Here is a tiny trained network, its code and every weight. The questions are about switching its units off for an input and a target symbol, where a switched-off unit gives its printed mean instead of its output.

import numpy as np


def w(rows, s, z=0):
    codes = np.array(rows[::2]) - 128.0
    scale = np.full(codes.shape[1], s)
    scale[-1] = z or s
    return codes * scale


def softmax(a):
    e = np.exp(a - a.max(-1, keepdims=True))
    return e / e.sum(-1, keepdims=True)


def log_softmax(a):
    a = a - a.max(-1, keepdims=True)
    return a - np.log(np.exp(a).sum(-1, keepdims=True))


def net(x, mask):
    ids = ['αβεζθλξπστψω'.index(c) for c in x.split()]
    T = len(ids)
    res = E[ids] + P[:T]
    u = 0
    for l in range(3):
        r = res
        for j in range(3):
            rows = slice(2 * j, 2 * j + 2)
            q, k, v = (r @ M[l][rows].T for M in (Q, K, V))
            z = softmax(np.where(np.tri(T) > 0, q @ k.T / 2**0.5, -1e9)) @ v
            o = O[l][rows]
            res = res + np.where(mask[u + j], z, o[:, -1]) @ o[:, :-1]
        u += 3
    return log_softmax(res[-1] @ U[:, :-1].T + U[:, -1])


Q, K, V, O = {}, {}, {}, {}
E = w([
[136,8,135,137],'α',
[114,59,139,208],'β',
[192,163,161,158],'ε',
[148,133,156,191],'ζ',
[155,70,116,198],'θ',
[155,199,214,142],'λ',
[172,74,130,156],'ξ',
[96,87,197,149],'π',
[138,147,141,251],'σ',
[175,206,174,205],'τ',
[134,134,165,199],'ψ',
[134,44,200,66],'ω',
],0.012)
P = w([
[161,43,130,196],'0',
[135,86,97,142],'1',
[44,178,197,136],'2',
[251,112,158,60],'3',
[121,123,54,126],'4',
[16,155,183,142],'5',
[241,109,168,51],'6',
[103,156,40,109],'7',
],0.018)
Q[0] = w([
[132,215,178,70],'L0H0',
[118,118,23,10],'L0H0',
[254,182,131,37],'L0H1',
[157,114,157,118],'L0H1',
[119,99,207,4],'L0H2',
[230,174,56,156],'L0H2',
],0.0083)
K[0] = w([
[79,154,166,117],'L0H0',
[131,158,4,49],'L0H0',
[224,77,220,224],'L0H1',
[125,98,149,154],'L0H1',
[150,77,205,161],'L0H2',
[97,160,117,98],'L0H2',
],0.011)
V[0] = w([
[20,174,91,88],'L0H0',
[86,109,104,193],'L0H0',
[224,87,254,55],'L0H1',
[18,55,99,115],'L0H1',
[17,110,205,125],'L0H2',
[132,95,70,66],'L0H2',
],0.0091)
O[0] = w([
[141,43,78,145,28],'L0H0',
[135,137,117,36,153],'L0H0',
[91,166,9,2,253],'L0H1',
[48,9,71,165,192],'L0H1',
[72,85,151,105,143],'L0H2',
[194,110,178,132,107],'L0H2',
],0.0079,0.0074)
Q[1] = w([
[56,166,4,129],'L1H0',
[115,71,85,192],'L1H0',
[134,85,228,88],'L1H1',
[200,126,113,149],'L1H1',
[114,151,5,139],'L1H2',
[91,132,76,230],'L1H2',
],0.012)
K[1] = w([
[154,135,96,146],'L1H0',
[190,95,83,138],'L1H0',
[79,118,212,88],'L1H1',
[127,165,131,169],'L1H1',
[106,139,10,159],'L1H2',
[63,120,94,229],'L1H2',
],0.014)
V[1] = w([
[21,116,93,70],'L1H0',
[70,185,221,121],'L1H0',
[5,202,231,131],'L1H1',
[60,199,2,233],'L1H1',
[188,41,79,200],'L1H2',
[191,110,71,187],'L1H2',
],0.0077)
O[1] = w([
[102,130,112,201,254],'L1H0',
[25,28,159,150,143],'L1H0',
[118,183,68,196,174],'L1H1',
[178,120,181,203,72],'L1H1',
[110,92,196,127,73],'L1H2',
[136,1,253,111,63],'L1H2',
],0.0097,0.0085)
Q[2] = w([
[232,98,71,95],'L2H0',
[76,178,104,202],'L2H0',
[170,150,82,178],'L2H1',
[126,206,188,88],'L2H1',
[139,139,207,249],'L2H2',
[157,68,54,58],'L2H2',
],0.012)
K[2] = w([
[254,124,118,87],'L2H0',
[106,177,134,141],'L2H0',
[169,169,154,114],'L2H1',
[137,170,62,170],'L2H1',
[14,145,110,180],'L2H2',
[188,133,192,148],'L2H2',
],0.016)
V[2] = w([
[139,123,135,191],'L2H0',
[230,117,160,117],'L2H0',
[161,4,129,50],'L2H1',
[162,226,255,80],'L2H1',
[9,86,110,203],'L2H2',
[219,19,135,136],'L2H2',
],0.0088)
O[2] = w([
[97,113,160,50,99],'L2H0',
[174,120,20,87,8],'L2H0',
[211,19,9,111,128],'L2H1',
[188,154,192,43,49],'L2H1',
[123,123,185,2,155],'L2H2',
[72,150,141,208,74],'L2H2',
],0.0086,0.015)
U = w([
[90,6,90,152,10],'α',
[90,1,166,135,68],'β',
[168,203,98,139,137],'ε',
[129,145,124,104,205],'ζ',
[159,86,120,110,171],'θ',
[93,225,93,119,30],'λ',
[184,126,110,186,231],'ξ',
[31,77,141,183,115],'π',
[138,117,172,146,204],'σ',
[131,197,117,90,94],'τ',
[116,128,141,116,186],'ψ',
[55,159,28,35,126],'ω',
],0.011)

Each question gives the input, a string of symbols that net reads in full, and the target symbol t.
The units are the heads (2 rows each of Q, K, V and O). Each row of codes is followed by its name. A weight is (code - 128) times the scale printed after its matrix; where a second scale follows, it is the last column's (O and U).
mask holds one flag per head, layer by layer. A switched-off head (its flag False) gives its mean, the last column of its rows in O, instead of its output. The means were averaged over made-up inputs and are rounded, as every weight is.
A unit's drop is (log p(t) with every unit on - log p(t) with that unit switched off) / (log p(t) with every unit on - log p(t) with every unit switched off).
The circuit of an input: a set's keep is (log p(t) with only the set's units on - log p(t) with every unit switched off) / (log p(t) with every unit on - log p(t) with every unit switched off). Starting from all 9 units, units are removed one at a time, each time the one whose removal leaves the highest keep (on an exact tie, the one counted first), for as long as the keep stays at least 0.8.
circuit, biggest first: the units of the circuit, biggest drop first
most important unit: the unit with the biggest drop
which heads matter: for each layer, one digit per head in row order, 1 if its drop is at least 0.15 and else 0, layers parted by /
drop of u: that unit's drop, to one decimal
input β ω ξ α, target β: circuit, biggest first	(L0H1 L1H2)
input ξ θ ε ε α π ω, target ξ: most important unit	L2H2
input π α ξ ω ξ, target ξ: circuit, biggest first	(L1H0 L2H2 L1H1)
input θ ξ π ω, target θ: which heads matter	011 / 111 / 011
input ω π ξ π ψ π λ ξ, target ξ: which heads matter	000 / 110 / 001
input τ σ ω π ω ω λ, target τ: which heads matter	110 / 110 / 011
input π ω ω α λ β λ, target π: which heads matter	000 / 100 / 000
input ω β ω σ σ ω ξ, target ω: which heads matter	011 / 000 / 000
input ω ω ω π, target ω: which heads matter	110 / 000 / 000
input ω π τ π ψ π σ, target ω: which heads matter	111 / 100 / 000
input λ α τ ω ω λ ω, target λ: which heads matter	010 / 111 / 010
input λ π π π, target λ: circuit, biggest first	(L2H1 L1H1)
input π π ξ π θ π, target ω: circuit, biggest first	(L0H1 L2H2 L1H2)
input ω π ω λ π, target π: most important unit	L2H0
input θ ξ τ ω σ ω ω, target θ: which heads matter	011 / 111 / 110
input ω λ ξ ξ, target ω: which heads matter	110 / 100 / 000
input τ π θ, target τ: circuit, biggest first	(L2H2 L2H1 L0H0 L0H1)
input ω ω ω ω ξ τ ξ β, target β: which heads matter	010 / 001 / 000
input ω β ω ω π ω β, target ω: which heads matter	110 / 000 / 000
input α ω ω ξ ω ζ ω, target α: most important unit	L2H1
input ξ ε ε π, target ξ: circuit, biggest first	(L2H2 L0H2)
input ω ω θ ω τ ω ω ε, target ε: circuit, biggest first	(L0H1 L1H1 L2H2 L1H0)
input π ψ ω π ω π α, target π: circuit, biggest first	(L1H0 L1H1)
input ω ω ω ψ ω θ θ, target ω: drop of L0H0	0.5
